Below is a small trained network, with its code and all its weights. Each question gives an input and a class and asks what happens when units are switched off, that is, made to give their printed mean instead of their output.

import numpy as np


def w(rows, s, z=0):
    codes = np.array(rows[::2]) - 128.0
    scale = np.full(codes.shape[1], s)
    scale[-1] = z or s
    return codes * scale


def norm(h):
    return h / np.sqrt((h * h).mean(-1, keepdims=True) + 1e-5)


def f(y):
    return np.maximum(y, 0)


def log_softmax(a):
    a = a - a.max(-1, keepdims=True)
    return a - np.log(np.exp(a).sum(-1, keepdims=True))


def net(x, mask):
    res = np.array(x, float).reshape(1, 4) / 4 @ E
    u = 0
    for l in range(3):
        y = f(norm(res) @ A[l][:, :-1].T + A[l][:, -1])
        res = res + np.where(mask[u : u + 6], y, B[l][:, -1]) @ B[l][:, :-1]
        u += 6
    return log_softmax(norm(res)[-1] @ U[:, :-1].T + U[:, -1])


A, B = {}, {}
E = w([
[197,152,61,41,11,155,178,151],'x0',
[190,204,254,21,154,178,173,133],'x1',
[135,165,126,151,117,146,106,132],'x2',
[138,107,206,99,157,36,150,251],'x3',
],0.0077)
A[0] = w([
[125,103,78,141,133,111,104,101,138],'0.n1',
[71,48,177,109,107,112,165,134,126],'0.n2',
[76,226,85,158,255,72,86,126,69],'0.n3',
[178,102,146,124,122,116,112,156,98],'0.n4',
[157,116,161,158,123,162,186,94,91],'0.n5',
[151,165,103,130,116,140,191,158,255],'0.n6',
],0.0088,0.0027)
B[0] = w([
[75,169,88,61,193,111,38,158,223],'0.n1',
[94,211,116,178,89,154,84,89,192],'0.n2',
[115,167,75,178,111,96,236,84,245],'0.n3',
[16,166,152,120,136,129,181,69,169],'0.n4',
[42,109,157,65,180,85,15,156,173],'0.n5',
[115,138,31,254,189,65,137,91,253],'0.n6',
],0.0077,0.0046)
A[1] = w([
[171,116,51,78,78,102,155,171,101],'1.n1',
[91,196,127,167,138,2,94,68,255],'1.n2',
[246,164,208,29,123,156,112,101,106],'1.n3',
[242,100,128,101,52,127,87,164,117],'1.n4',
[103,25,128,191,40,130,96,119,125],'1.n5',
[98,165,167,184,72,132,169,229,42],'1.n6',
],0.0086,0.0032)
B[1] = w([
[70,254,97,180,119,123,203,37,168],'1.n1',
[243,124,109,47,106,159,166,130,254],'1.n2',
[146,220,28,107,112,61,23,112,167],'1.n3',
[69,76,104,201,82,20,189,77,137],'1.n4',
[166,159,122,91,158,50,55,159,151],'1.n5',
[92,52,156,100,86,191,111,138,149],'1.n6',
],0.0082,0.013)
A[2] = w([
[114,153,108,128,70,155,126,111,89],'2.n1',
[118,98,152,140,218,120,151,92,164],'2.n2',
[96,118,143,102,80,98,166,248,5],'2.n3',
[155,144,70,71,113,163,113,87,131],'2.n4',
[98,99,99,135,105,109,118,152,118],'2.n5',
[122,114,144,136,161,158,97,184,38],'2.n6',
],0.014,0.0018)
B[2] = w([
[133,42,217,115,171,160,220,42,168],'2.n1',
[95,210,118,207,94,99,202,29,147],'2.n2',
[59,2,163,140,255,115,68,45,148],'2.n3',
[122,88,246,139,135,100,102,194,249],'2.n4',
[186,179,100,106,149,87,62,237,141],'2.n5',
[32,178,116,98,185,139,173,84,128],'2.n6',
],0.009,0.016)
U = w([
[114,162,119,218,107,75,231,74,129],'0',
[152,216,87,114,148,103,11,185,207],'1',
[162,71,192,170,134,94,152,129,172],'2',
[85,35,181,146,178,152,96,73,112],'3',
[133,77,158,154,102,219,156,222,3],'4',
],0.011,0.0039)

Each question gives the input, the list of numbers given to net, and the class t.
The units are the neurons (one row each of A and B). Each row of codes is followed by its name. A weight is (code - 128) times the scale printed after its matrix; where a second scale follows, it is the last column's (A, B and U).
mask holds one flag per neuron, layer by layer. A switched-off neuron (its flag False) gives its mean, the last column of its row in B, instead of its output. The means were averaged over made-up inputs and are rounded, as every weight is.
A unit's drop is (log p(t) with every unit on - log p(t) with that unit switched off) / (log p(t) with every unit on - log p(t) with every unit switched off).
The circuit of an input: a set's keep is (log p(t) with only the set's units on - log p(t) with every unit switched off) / (log p(t) with every unit on - log p(t) with every unit switched off). Starting from the 12 units with the biggest drops (on a tie, the unit counted first), units are removed one at a time, each time the one whose removal leaves the highest keep (on an exact tie, the one counted first), for as long as the keep stays at least 0.8.
units of the circuit, in order: the units of the circuit, biggest drop first
top k neurons: the k neurons with the biggest drops, biggest first
k most important neurons of layer l: the k neurons of layer l with the biggest drops, biggest first
input [0,-1,0,3], class 4: top neuron	(1.n2)
input [-5,8,-3,-4], class 1: units of the circuit, in order	(1.n3 0.n6)
input [-6,4,0,8], class 3: units of the circuit, in order	(2.n3 0.n6 2.n4)
input [7,-7,3,-8], class 3: units of the circuit, in order	(2.n1 0.n3)
input [1,0,1,4], class 3: units of the circuit, in order	(1.n6 2.n3)
input [-2,-5,-1,-5], class 1: 3 most important neurons of layer 1	(1.n1 1.n5 1.n6)
input [4,-8,-3,-3], class 1: top 2 neurons	(1.n5 2.n5)
input [-3,-2,-3,7], class 3: units of the circuit, in order	(2.n3 0.n6)
input [4,-3,-2,-6], class 3: units of the circuit, in order	(2.n1 0.n3)
input [-5,-1,-3,5], class 0: 3 most important neurons of layer 2	(2.n4 2.n2 2.n1)
input [4,1,-3,-5], class 3: units of the circuit, in order	(0.n3 1.n2)
input [3,-8,6,-5], class 1: top 2 neurons	(1.n5 2.n5)
input [5,6,5,-8], class 3: top 2 neurons	(2.n1 1.n2)
input [6,2,0,-7], class 3: 2 most important neurons of layer 2	(2.n1 2.n4)
input [7,2,6,1], class 0: units of the circuit, in order	(1.n1)
input [-1,-3,5,-4], class 2: top 2 neurons	(2.n4 2.n3)
input [4,-5,6,-6], class 2: top 3 neurons	(2.n1 1.n3 2.n4)
input [-3,6,1,-5], class 1: top 2 neurons	(1.n3 0.n6)
input [2,3,4,8], class 3: units of the circuit, in order	(2.n3 1.n6)
input [-5,5,1,2], class 0: units of the circuit, in order	(2.n2)
input [1,-4,1,-4], class 1: top 3 neurons	(0.n3 1.n5 1.n1)
input [-7,-2,-1,-3], class 0: top 2 neurons	(2.n2 0.n3)
input [3,4,4,-5], class 3: top 3 neurons	(2.n1 1.n2 0.n3)
